Here is a tiny trained network, its code and every weight. The questions are about switching its units off for an input and a class, where a switched-off unit gives its printed mean instead of its output.

import numpy as np


def w(rows, s, z=0):
    codes = np.array(rows[::2]) - 128.0
    scale = np.full(codes.shape[1], s)
    scale[-1] = z or s
    return codes * scale


def f(y):
    return y / 2 * (1 + np.tanh(0.7978845608 * (y + 0.044715 * y**3)))


def log_softmax(a):
    a = a - a.max(-1, keepdims=True)
    return a - np.log(np.exp(a).sum(-1, keepdims=True))


def net(x, mask):
    res = np.array(x, float).reshape(1, 2) / 4 @ E
    y = f(res @ A[0][:, :-1].T + A[0][:, -1])
    res = res + np.where(mask, y, B[0][:, -1]) @ B[0][:, :-1]
    return log_softmax(res[-1] @ U[:, :-1].T + U[:, -1])


A, B = {}, {}
E = w([
[124,93,247,113,108],'x0',
[135,171,157,64,219],'x1',
],0.015)
A[0] = w([
[187,110,124,169,141,248],'neuron 0',
[129,208,30,118,127,100],'neuron 1',
[117,101,248,112,114,106],'neuron 2',
[149,118,117,9,214,78],'neuron 3',
[122,137,230,134,84,104],'neuron 4',
[183,211,171,76,205,67],'neuron 5',
[128,120,120,200,37,86],'neuron 6',
[156,179,154,141,175,198],'neuron 7',
[174,132,136,156,136,148],'neuron 8',
[140,240,175,81,169,76],'neuron 9',
[156,156,34,139,160,96],'neuron 10',
[110,26,88,157,21,76],'neuron 11',
[113,66,188,113,136,99],'neuron 12',
],0.011,0.016)
B[0] = w([
[111,162,237,132,9,251],'neuron 0',
[231,162,70,173,139,198],'neuron 1',
[222,198,46,212,139,203],'neuron 2',
[83,80,108,59,190,194],'neuron 3',
[218,145,49,144,149,183],'neuron 4',
[99,77,139,97,208,193],'neuron 5',
[64,64,99,72,222,180],'neuron 6',
[80,126,183,102,67,211],'neuron 7',
[119,149,140,112,123,141],'neuron 8',
[93,98,95,68,204,181],'neuron 9',
[196,162,52,209,164,188],'neuron 10',
[75,36,112,86,186,198],'neuron 11',
[157,137,88,159,167,162],'neuron 12',
],0.014,0.015)
U = w([
[253,199,36,165,162,85],'0',
[35,28,97,70,200,36],'1',
[101,203,206,115,34,254],'2',
],0.014,0.0051)

Each question gives the input, the list of numbers given to net, and the class t.
The units are the neurons (one row each of A and B). Each row of codes is followed by its name. A weight is (code - 128) times the scale printed after its matrix; where a second scale follows, it is the last column's (A, B and U).
mask holds one flag per neuron, in row order. A switched-off neuron (its flag False) gives its mean, the last column of its row in B, instead of its output. The means were averaged over made-up inputs and are rounded, as every weight is.
A unit's drop is (log p(t) with every unit on - log p(t) with that unit switched off) / (log p(t) with every unit on - log p(t) with every unit switched off).
The circuit of an input: a set's keep is (log p(t) with only the set's units on - log p(t) with every unit switched off) / (log p(t) with every unit on - log p(t) with every unit switched off). Starting from the 12 units with the biggest drops (on a tie, the unit counted first), units are removed one at a time, each time the one whose removal leaves the highest keep (on an exact tie, the one counted first), for as long as the keep stays at least 0.8.
circuit, biggest first: the units of the circuit, biggest drop first
top k neurons: the k neurons with the biggest drops, biggest first
drop when u is switched off: that unit's drop, to one decimal
input [7,7], class 0: circuit, biggest first : neuron 2
input [-5,6], class 1: top 2 neurons : neuron 3; neuron 2
input [-3,-4], class 1: top 2 neurons : neuron 2; neuron 11
input [-3,2], class 2: top 2 neurons : neuron 2; neuron 4
input [3,0], class 2: top 2 neurons : neuron 1; neuron 10
input [0,-4], class 1: top 2 neurons : neuron 11; neuron 6
input [4,-4], class 0: top 4 neurons : neuron 2; neuron 4; neuron 3; neuron 7
input [6,-6], class 0: top 3 neurons : neuron 2; neuron 4; neuron 3
input [-3,1], class 2: drop when neuron 2 is switched off : 0.2
input [-1,-6], class 1: drop when neuron 1 is switched off : 0.0
input [7,5], class 0: drop when neuron 2 is switched off : 2.2
input [2,-3], class 2: drop when neuron 3 is switched off : 0.1
